Below are the code and all the weights of a small trained network. Each question names an input and a class and asks about switching units off, where a switched-off unit gives its printed mean instead of its output.

import numpy as np


def w(rows, s, z=0):
    codes = np.array(rows[::2]) - 128.0
    scale = np.full(codes.shape[1], s)
    scale[-1] = z or s
    return codes * scale


def norm(h):
    return h / np.sqrt((h * h).mean(-1, keepdims=True) + 1e-5)


def f(y):
    return np.maximum(y, 0)


def log_softmax(a):
    a = a - a.max(-1, keepdims=True)
    return a - np.log(np.exp(a).sum(-1, keepdims=True))


def net(x, mask):
    res = np.array(x, float).reshape(1, 4) / 4 @ E
    u = 0
    for l in range(3):
        y = f(norm(res) @ A[l][:, :-1].T + A[l][:, -1])
        res = res + np.where(mask[u : u + 5], y, B[l][:, -1]) @ B[l][:, :-1]
        u += 5
    return log_softmax(norm(res)[-1] @ U[:, :-1].T + U[:, -1])


A, B = {}, {}
E = w([
[49,100,198,80,150,95,106,128,85],'x0',
[113,141,120,249,34,151,100,148,103],'x1',
[119,134,119,127,132,135,125,124,131],'x2',
[126,129,115,131,130,122,134,134,121],'x3',
],0.014)
A[0] = w([
[225,140,77,37,181,111,157,107,192,103],'0.n0',
[20,115,176,22,169,109,133,126,98,55],'0.n1',
[74,136,112,144,164,147,140,110,120,6],'0.n2',
[8,123,173,129,125,98,128,132,87,16],'0.n3',
[8,130,187,183,94,133,106,121,94,28],'0.n4',
],0.013,0.0024)
B[0] = w([
[161,128,93,112,157,246,101,165,106,255],'0.n0',
[81,208,137,168,146,50,170,77,160,251],'0.n1',
[178,131,157,80,114,147,107,128,187,136],'0.n2',
[104,101,139,68,142,201,74,169,85,209],'0.n3',
[171,21,146,103,45,106,87,173,99,219],'0.n4',
],0.013,0.015)
A[1] = w([
[116,141,137,123,170,122,153,101,129,4],'1.n0',
[85,156,121,90,146,32,152,57,160,64],'1.n1',
[211,74,65,185,82,84,148,144,144,79],'1.n2',
[186,109,136,85,101,105,113,109,177,149],'1.n3',
[147,175,124,250,86,124,140,88,159,53],'1.n4',
],0.021,0.0022)
B[1] = w([
[120,67,148,180,65,61,28,176,138,176],'1.n0',
[149,217,161,206,226,135,114,191,77,229],'1.n1',
[39,205,143,122,176,121,228,98,192,252],'1.n2',
[149,105,94,178,158,155,157,100,166,155],'1.n3',
[71,80,92,179,3,111,233,237,223,221],'1.n4',
],0.012)
A[2] = w([
[227,163,7,115,133,166,112,97,141,31],'2.n0',
[153,209,157,141,174,44,140,98,71,6],'2.n1',
[196,89,57,74,139,200,112,127,140,30],'2.n2',
[121,90,160,206,90,152,80,226,87,247],'2.n3',
[94,10,171,80,38,147,65,106,81,5],'2.n4',
],0.019,0.0013)
B[2] = w([
[205,62,142,112,123,146,137,79,99,238],'2.n0',
[69,157,133,104,199,108,109,148,174,208],'2.n1',
[185,140,71,100,167,197,148,78,127,246],'2.n2',
[186,119,114,93,159,150,100,96,108,253],'2.n3',
[128,96,139,158,5,45,83,92,78,247],'2.n4',
],0.019,0.015)
U = w([
[210,114,94,87,162,207,152,75,138,253],'0',
[60,213,189,117,248,59,48,169,131,39],'1',
[51,142,117,168,42,116,250,170,236,64],'2',
[103,80,186,119,2,14,35,107,63,143],'3',
],0.0099,0.0015)

Each question gives the input, the list of numbers given to net, and the class t.
The units are the neurons (one row each of A and B). Each row of codes is followed by its name. A weight is (code - 128) times the scale printed after its matrix; where a second scale follows, it is the last column's (A, B and U).
mask holds one flag per neuron, layer by layer. A switched-off neuron (its flag False) gives its mean, the last column of its row in B, instead of its output. The means were averaged over made-up inputs and are rounded, as every weight is.
A unit's drop is (log p(t) with every unit on - log p(t) with that unit switched off) / (log p(t) with every unit on - log p(t) with every unit switched off).
The circuit of an input: a set's keep is (log p(t) with only the set's units on - log p(t) with every unit switched off) / (log p(t) with every unit on - log p(t) with every unit switched off). Starting from the 12 units with the biggest drops (on a tie, the unit counted first), units are removed one at a time, each time the one whose removal leaves the highest keep (on an exact tie, the one counted first), for as long as the keep stays at least 0.8.
circuit, biggest first: the units of the circuit, biggest drop first
top k neurons: the k neurons with the biggest drops, biggest first
top k neurons in layer l: the k neurons of layer l with the biggest drops, biggest first
drop when u is switched off: that unit's drop, to one decimal
input [6,-1,6,-7], class 1: circuit, biggest first => 0.n1
input [0,1,-2,5], class 2: top 3 neurons => 0.n3, 0.n0, 1.n2
input [8,-1,-6,-2], class 1: top 2 neurons => 0.n1, 1.n1
input [2,0,-5,-5], class 1: top 2 neurons => 0.n1, 0.n0
input [1,6,-1,3], class 3: top 2 neurons => 0.n1, 1.n1
input [0,5,-7,1], class 2: top 3 neurons => 1.n2, 0.n3, 0.n0
input [3,1,-8,-1], class 3: top 2 neurons => 0.n3, 0.n4
input [6,1,6,-4], class 3: top 2 neurons in layer 0 => 0.n4, 0.n3
input [2,-2,2,7], class 1: drop when 0.n1 is switched off => 0.7
input [2,-4,5,-6], class 1: drop when 0.n1 is switched off => 1.0
input [4,-1,-7,8], class 1: drop when 0.n1 is switched off => 1.4
